Below is a small trained network, with its code and all its weights. Each question gives an input and a target symbol and asks what happens when units are switched off, that is, made to give their printed mean instead of their output.

import numpy as np


def w(rows, s, z=0):
    codes = np.array(rows[::2]) - 128.0
    scale = np.full(codes.shape[1], s)
    scale[-1] = z or s
    return codes * scale


def norm(h):
    return h / np.sqrt((h * h).mean(-1, keepdims=True) + 1e-5)


def f(y):
    return np.maximum(y, 0)


def softmax(a):
    e = np.exp(a - a.max(-1, keepdims=True))
    return e / e.sum(-1, keepdims=True)


def log_softmax(a):
    a = a - a.max(-1, keepdims=True)
    return a - np.log(np.exp(a).sum(-1, keepdims=True))


def net(x, mask):
    ids = ['βζηλσω'.index(c) for c in x.split()]
    T = len(ids)
    res = E[ids] + P[:T]
    u = 0
    for l in range(2):
        q, k, v = (norm(res) @ M[l].T for M in (Q, K, V))
        z = softmax(np.where(np.tri(T) > 0, q @ k.T / 3**0.5, -1e9)) @ v
        res = res + np.where(mask[u], z, O[l][:, -1]) @ O[l][:, :-1]
        u += 1
        y = f(norm(res) @ A[l][:, :-1].T + A[l][:, -1])
        res = res + np.where(mask[u : u + 16], y, B[l][:, -1]) @ B[l][:, :-1]
        u += 16
    return log_softmax(norm(res)[-1] @ U[:, :-1].T + U[:, -1])


Q, K, V, O, A, B = {}, {}, {}, {}, {}, {}
E = w([
[62,96,95,77,7,175,158,226],'β',
[106,78,185,155,233,117,184,116],'ζ',
[180,138,57,102,141,120,202,87],'η',
[15,126,173,85,150,115,113,106],'λ',
[136,181,75,146,175,132,53,227],'σ',
[227,71,145,141,120,120,160,213],'ω',
],0.013)
P = w([
[80,21,136,75,92,160,11,120],'0',
[184,58,179,88,69,193,25,133],'1',
[149,89,170,98,80,181,47,137],'2',
[131,103,116,80,73,201,104,168],'3',
[115,93,95,122,88,186,135,167],'4',
[92,85,61,159,78,196,169,169],'5',
[71,109,62,165,113,180,192,174],'6',
[63,114,66,159,112,167,214,167],'7',
[47,137,51,151,113,161,243,153],'8',
[37,72,62,250,125,138,241,151],'9',
[20,125,59,200,122,125,252,153],'10',
],0.0047)
Q[0] = w([
[102,147,3,175,133,89,210,143],'0.h0',
[182,142,108,81,98,151,126,90],'0.h0',
[83,55,130,75,128,181,118,152],'0.h0',
],0.005)
K[0] = w([
[135,187,140,134,96,118,253,141],'0.h0',
[131,110,194,124,151,194,110,172],'0.h0',
[148,183,78,152,210,183,176,222],'0.h0',
],0.0059)
V[0] = w([
[255,164,75,89,101,161,109,178],'0.h0',
[119,101,205,110,21,221,184,63],'0.h0',
[98,183,221,176,142,140,89,236],'0.h0',
],0.0049)
O[0] = w([
[137,116,154,151,159,62,160,151,248],'0.h0',
[114,184,164,168,133,142,128,104,9],'0.h0',
[111,113,72,209,255,200,61,210,181],'0.h0',
],0.0097,0.0016)
A[0] = w([
[118,130,137,186,42,78,174,67,94],'0.n0',
[239,66,106,213,91,126,149,137,123],'0.n1',
[93,72,113,149,182,191,171,128,75],'0.n2',
[193,36,86,125,76,174,126,171,24],'0.n3',
[137,56,91,40,138,94,147,52,245],'0.n4',
[121,219,138,40,77,172,136,175,153],'0.n5',
[118,117,110,107,92,3,104,204,44],'0.n6',
[160,132,240,144,190,163,126,70,118],'0.n7',
[147,88,84,94,87,210,154,131,120],'0.n8',
[108,115,116,151,227,144,117,156,118],'0.n9',
[62,168,105,144,88,186,102,107,8],'0.n10',
[74,173,190,188,150,125,62,51,111],'0.n11',
[251,102,156,158,182,166,73,216,217],'0.n12',
[203,221,105,69,57,117,192,143,130],'0.n13',
[170,20,104,190,124,162,93,202,109],'0.n14',
[83,146,157,82,184,149,158,144,104],'0.n15',
],0.0057,0.0018)
B[0] = w([
[125,113,190,123,224,73,97,254,155],'0.n0',
[106,168,185,124,238,150,160,88,183],'0.n1',
[211,132,128,88,56,168,52,208,196],'0.n2',
[97,144,145,126,153,121,101,49,186],'0.n3',
[175,49,200,170,191,104,211,188,181],'0.n4',
[104,66,126,210,104,76,139,71,169],'0.n5',
[204,105,82,101,154,104,181,3,179],'0.n6',
[195,111,61,74,90,147,97,48,159],'0.n7',
[142,98,147,116,213,58,129,51,169],'0.n8',
[74,66,157,45,18,117,97,121,218],'0.n9',
[162,73,207,199,149,175,108,85,147],'0.n10',
[143,141,85,69,204,178,145,116,147],'0.n11',
[4,112,139,109,74,205,109,187,254],'0.n12',
[154,88,99,248,161,101,91,142,177],'0.n13',
[70,74,183,72,126,118,84,99,246],'0.n14',
[117,15,108,229,99,160,85,164,169],'0.n15',
],0.0042,0.0064)
Q[1] = w([
[43,3,101,137,58,63,165,232],'1.h0',
[175,59,135,157,208,105,153,112],'1.h0',
[165,184,187,137,115,154,138,84],'1.h0',
],0.0069)
K[1] = w([
[181,203,40,169,125,3,113,112],'1.h0',
[80,160,102,188,123,86,136,74],'1.h0',
[89,69,192,126,125,235,79,135],'1.h0',
],0.0057)
V[1] = w([
[167,205,124,151,126,78,78,117],'1.h0',
[104,91,114,148,155,105,254,87],'1.h0',
[137,144,246,109,183,106,168,25],'1.h0',
],0.0064)
O[1] = w([
[115,9,145,88,201,105,93,180,3],'1.h0',
[126,196,127,1,184,151,82,99,166],'1.h0',
[109,194,128,114,134,144,230,79,46],'1.h0',
],0.0083,0.0041)
A[1] = w([
[97,104,53,119,43,151,135,39,98],'1.n0',
[133,219,181,84,121,96,178,114,122],'1.n1',
[133,122,189,180,44,165,177,123,20],'1.n2',
[97,98,70,201,8,89,142,150,122],'1.n3',
[126,201,118,119,120,154,175,60,201],'1.n4',
[254,79,146,171,108,173,165,74,93],'1.n5',
[82,148,109,141,154,108,189,109,13],'1.n6',
[162,68,113,115,115,150,61,100,137],'1.n7',
[182,105,102,136,71,224,87,98,41],'1.n8',
[185,70,47,134,166,55,143,89,132],'1.n9',
[161,130,98,47,121,60,193,131,68],'1.n10',
[22,79,126,119,130,155,200,169,112],'1.n11',
[54,154,140,107,175,250,165,134,135],'1.n12',
[86,124,86,98,143,87,111,180,254],'1.n13',
[90,84,102,94,156,111,92,77,146],'1.n14',
[154,95,123,197,170,69,67,140,254],'1.n15',
],0.0078,0.002)
B[1] = w([
[151,104,136,104,221,140,97,73,177],'1.n0',
[76,118,164,195,113,86,55,158,214],'1.n1',
[90,214,108,77,48,121,213,120,180],'1.n2',
[143,141,223,68,149,102,73,93,242],'1.n3',
[127,138,194,224,102,161,47,195,209],'1.n4',
[162,107,25,76,127,158,89,191,169],'1.n5',
[123,107,140,128,138,81,179,229,160],'1.n6',
[92,157,138,208,157,25,111,224,211],'1.n7',
[147,147,80,67,245,13,194,149,189],'1.n8',
[81,89,76,102,64,209,138,74,180],'1.n9',
[3,180,145,135,158,110,91,120,207],'1.n10',
[169,89,74,161,189,130,93,159,252],'1.n11',
[201,105,68,144,107,148,172,116,255],'1.n12',
[127,73,196,182,130,79,158,63,232],'1.n13',
[188,114,141,164,30,129,166,180,187],'1.n14',
[134,73,150,117,71,144,4,208,233],'1.n15',
],0.0056,0.0058)
U = w([
[107,137,189,41,59,122,124,71,203],'β',
[150,98,58,54,137,102,159,135,117],'ζ',
[49,162,152,166,154,75,189,168,4],'η',
[124,125,111,176,117,182,117,50,175],'λ',
[142,79,158,203,61,90,78,196,109],'σ',
[128,139,125,142,2,179,204,156,161],'ω',
],0.0071,0.0027)

Each question gives the input, a string of symbols that net reads in full, and the target symbol t.
The units are the heads (3 rows each of Q, K, V and O) and the neurons (one row each of A and B). Each row of codes is followed by its name. A weight is (code - 128) times the scale printed after its matrix; where a second scale follows, it is the last column's (O, A, B and U).
mask holds one flag per unit, layer by layer, with each layer's heads first. A switched-off unit (its flag False) gives its mean, the last column of its rows in O or B, instead of its output. The means were averaged over made-up inputs and are rounded, as every weight is.
A unit's drop is (log p(t) with every unit on - log p(t) with that unit switched off) / (log p(t) with every unit on - log p(t) with every unit switched off).
The circuit of an input: a set's keep is (log p(t) with only the set's units on - log p(t) with every unit switched off) / (log p(t) with every unit on - log p(t) with every unit switched off). Starting from the 12 units with the biggest drops (on a tie, the unit counted first), units are removed one at a time, each time the one whose removal leaves the highest keep (on an exact tie, the one counted first), for as long as the keep stays at least 0.8.
circuit, biggest first: the units of the circuit, biggest drop first
unit that matters most: the unit with the biggest drop
top k neurons: the k neurons with the biggest drops, biggest first
k most important neurons of layer l: the k neurons of layer l with the biggest drops, biggest first
drop of u: that unit's drop, to one decimal
input ζ λ ω λ λ ω, target ω: circuit, biggest first : [1.h0, 1.n2, 0.n12]
input λ ζ ζ ω ζ σ λ β λ η, target ω: unit that matters most : 1.n9
input ζ β ω, target ω: top 2 neurons : [1.n2, 0.n1]
input λ η ζ ζ, target λ: circuit, biggest first : [1.h0, 0.n7]
input σ η σ σ σ, target ζ: top 2 neurons : [0.n12, 1.n12]
input ζ σ σ η ζ ζ, target β: circuit, biggest first : [1.h0, 0.h0, 0.n12, 0.n9]
input ω η ζ ω ω λ σ, target η: circuit, biggest first : [1.h0, 0.h0, 0.n12]
input ζ η λ λ ω ω σ ω σ λ σ, target ζ: top 3 neurons : [0.n12, 0.n9, 0.n13]
input ζ λ η, target λ: circuit, biggest first : [1.h0, 1.n4, 1.n15]
input σ σ η, target ζ: top 2 neurons : [1.n5, 0.n4]
input λ σ λ ζ λ η ζ σ, target λ: 2 most important neurons of layer 0 : [0.n2, 0.n4]
input ζ λ η σ σ ω σ ω ω, target ζ: top 2 neurons : [1.n12, 1.n7]
input η ω ζ, target β: 2 most important neurons of layer 1 : [1.n7, 1.n11]
input σ σ ζ β σ ζ σ β λ, target σ: circuit, biggest first : [1.h0]
input η ζ ω, target β: top 2 neurons : [0.n14, 1.n7]
input ζ σ η λ ω β ζ λ β, target λ: 2 most important neurons of layer 1 : [1.n0, 1.n7]
input ω η σ σ β β, target ζ: 2 most important neurons of layer 0 : [0.n13, 0.n14]
input ω ζ β β, target β: 3 most important neurons of layer 1 : [1.n3, 1.n2, 1.n0]
input η ζ ω ω β, target η: 2 most important neurons of layer 0 : [0.n12, 0.n9]
input η ζ η, target η: unit that matters most : 1.h0
input σ η λ, target ζ: 2 most important neurons of layer 1 : [1.n12, 1.n3]
input ω σ σ ω σ λ η σ ω λ, target ζ: top 2 neurons : [1.n12, 0.n15]
input σ λ σ η ω β η, target η: drop of 1.h0 : 0.5
input η ω λ σ λ ζ ζ ζ β λ, target λ: drop of 1.n14 : -0.2
input η η η, target β: drop of 1.n3 : -0.1
input ζ λ λ ζ λ β, target β: drop of 0.n5 : 0.1
input σ η σ η λ ζ, target η: top neuron : [1.n10]
